Mig: [ -6   1 -16 -43 -61 -25 -24 -34 -54 -27 -42   4   8 -59  31  15 -65 -31
 -46  -1  -1]
nef: [  31 -107 -100  -74   -3  -55   80  -52   44   25  -38   37  -40   41
  -82 -109    4   -4   37  -29   56]
gad: [  1 -46 -56 -60 -45 -25  21 -46  -3   5 -23  16 -19 -17 -27 -53 -41 -43
  12   5  24]
pepag: [ 22 -60 -59 -59 -33 -19  35 -26  36 -14 -21  38  -3 -14 -42 -72 -28 -68
  37   0  46]
sero: [  8 -22  17  43  76 -27 -11  43  14 -37 -15 -22 -10  29 -38   8  71  13
 -28 -79 -25]
zit: [ -32  -65  -74  -30   32  -77   48  -78  -55   89  -30  -40 -103   87
  -58  -50   35   68  -38  -62  -33]
which: [-28 -68  37]
pepag
succ: [-53]
[-41]

tono: [ -4  -8 -17 -26 -19  16 -13  31 -42   6   5 -20]
Dovun: [ 16 -12 -22 -26   0  16 -13  31 -42   6   5 -20]
bem: [ -4  -8  -9 -26   0  16 -10 -22  -4  17  17   7]
key -> tag
[-23] -> Z969
[16] -> Z568
[-8] -> Z446
[-22] -> Z613
[-17] -> Z957
[-9] -> Z174
join Dovun 2: 
Z613
succ: [-9]
[-26]
which: [ -4  -8 -17 -26 -19  16 -13  31 -42   6   5 -20]
tono
which: [ 16 -10 -22]
bem
succ: [-12]
[-22]
which: [ -4  -8  -9 -26   0  16 -10 -22  -4  17  17   7]
bem

zasot: [ -3   8  11  29  23   3 114  36  -1  19  62  41 -40 -34 -29  32 -22   4
  32]
rone: [ 41 -39 -34 -29  32   5  32  62  -3  20  22  17  16  -2 -25  69  15  42
 -60]
sok: [ -3   8  11  29  23   3 114  36  -1  19  62  41 -40 -34 -29  32   5  80
 -52]
succ: [17]
[16]
Table of tags by key:
[-34] -> Z34
[-60] -> Z729
[17] -> Z795
[-2] -> Z7
join rone 13: 
Z7
which: [ -3   8  11  29  23   3 114  36  -1  19  62  41 -40 -34 -29  32   5  80
 -52]
sok
which: [ 36  -1  19  62  41 -40 -34 -29  32   5  80 -52]
sok
which: [ 41 -40 -34 -29  32   5]
sok
which: [ 41 -39 -34 -29  32   5  32  62  -3  20  22  17  16  -2 -25  69  15  42
 -60]
rone

Kos: [ 47  19  31  -5 -21  48]
vizaf: [ 25 -50 -21 -32  26  74]
potol: [ 11 -32  11 -13  -4  11]
nus: [ 37  51  19   4 -16  40]
vuvud: [  7  15 -32 -14  29  44]
Mav: [ 43  75  21   6 -16  44]
Kinom: [ -7  28 -10   5   7  -6]
kepo: [  8 -16   3 -11   7  12]
leza: [ 19 -30 -14 -25  22  52]
zok: [0 1 0 1 0 0]
dep: [ 13 -10 -65 -25  44  98]
gigu: [ 20 -32 -28 -28  28  71]
tags:
[8] -> Z692
[-7] -> Z533
[5] -> Z148
[11] -> Z82
[7] -> Z810
[-6] -> Z421
join Kinom 0: 
Z533
succ: [-5]
[-21]

dasi: [ -85  -96   22  -55 -114   -8   17   -4  -94   18  -95   45]
ket: [-89 -70 -85  95  22 -84   6 111  27 -23 -21 -95]
Nolez: [ 6 -1  3  8 -7  3 -1 16  3 -2  2  1]
magoz: [-28  -8 -23 -29  18  -5  68 -17 -81  -4  22  -3]
tags:
[110] -> Z801
[112] -> Z835
[-85] -> Z759
[111] -> Z840
[16] -> Z837
[-86] -> Z871
join ket 7: 
Z840
succ: [17]
[-4]
which: [ -96   22  -55 -114   -8   17   -4  -94]
dasi
which: [-89 -70 -85  95  22 -84   6 111  27 -23 -21 -95]
ket
succ: [-28]
[-8]
which: [-85  95  22]
ket

lus: [  6  48 -17 -55   5  81 -30   7  26 103  -9   4  61 -58 -51]
fod: [ 83  66   5 -55  42  73 -63 -66   2  58  32 -18  87   4 -39]
biv: [ 38  58  -9 -59  20  83 -46 -22  18  92   7  -4  76 -38 -51]
movit: [ 69  66   0 -57  35  79 -59 -52   8  70  24 -14  86 -11 -43]
lenup: [ 54  63  -5 -60  28  81 -54 -37  12  82  15  -9  82 -25 -48]
dukeb: [ 22  53 -14 -58  13  83 -39  -8  70  27   8  -1  68 -48 -52]
succ: [28]
[81]
which: [ 8 70 24]
movit
which: [ 66   0 -57  35  79 -59 -52   8  70  24 -14]
movit

vozen: [ 33 -39 -46 -32  91 -36   5 -26 -40   0 -21  -5  76]
Patik: [ 54 -13 -14 -40  47 -34  20 -10  -1  24  15   6   5]
Kavat: [  49  -36   30   26    9  -26 -112   39  -34   78   36  -57   72]
key -> tag
[-34] -> Z931
[0] -> Z185
[-33] -> Z371
[-14] -> Z650
[-39] -> Z407
[5] -> Z585
[-40] -> Z482
[-1] -> Z181
join Patik 8: 
Z181
succ: [-32]
[91]

mev: [ 46  73 -76  72  20]
dor: [ 46  73  87 -76  34]
Kovi: [ 71  73 -76  72  72]
which: [ 71  73 -76  72  72]
Kovi
which: [71 73]
Kovi
Table of tags by key:
[73] -> Z948
[-76] -> Z782
[72] -> Z753
[-75] -> Z89
[-77] -> Z734
join dor 3: 
Z782
which: [ 46  73 -76  72  20]
mev

zov: [ 3 -4  7  2  2  4  6  2  0  1  6 -2  5  1  2]
bod: [-86 -36  20  -4  38  44 -75 -10  33  63  41 -74  -4 -20 -40]
Midam: [ 1 -9 14  0  7  6 -8 10  1 15  2 -4  3 10 -1]
key -> tag
[-5] -> Z193
[15] -> Z688
[7] -> Z202
[-3] -> Z695
[-2] -> Z597
[-4] -> Z151
join Midam 11: 
Z151
which: [ 1 -9 14  0  7  6 -8 10  1 15  2 -4  3 10 -1]
Midam
which: [-86 -36  20  -4  38  44 -75 -10  33  63  41 -74  -4 -20 -40]
bod

seni: [-77  69  -4 -35  74  45 -35  61 -30  39 -14 -41  39  60  36]
fudom: [ 78  12 -39   4  17  35 -61  29   4  35 -31 -15  14  10  -4]
Puva: [-42 -53   9  -8 -36 -25  61 -45 -36 -23 -22 -42  14 -52  21]
kef: [-18   8  21  49  48  25 -12  65   5  48   1 -40  31  45  24]
lep: [-36 -14  13 -45 -46 -12  42 -70  -3 -42  90 -32 -33 -41 -52]
palok: [-21 -19 -56  18  11   8 -44  66 -23  15 -27  42  -8  16  10]
bubu: [-61  29   4  35 -32 -15  14  10 -23  21 -39  81  42  56  20]
which: [-61  29   4  35 -32 -15  14  10 -23  21 -39  81  42  56  20]
bubu
succ: [-46]
[-12]
which: [-36 -25  61]
Puva
which: [-61  29   4  35 -31 -15  14  10]
fudom
succ: [31]
[45]
tags:
[18] -> Z669
[11] -> Z242
[-32] -> Z107
join palok 4: 
Z242
succ: [9]
[-8]

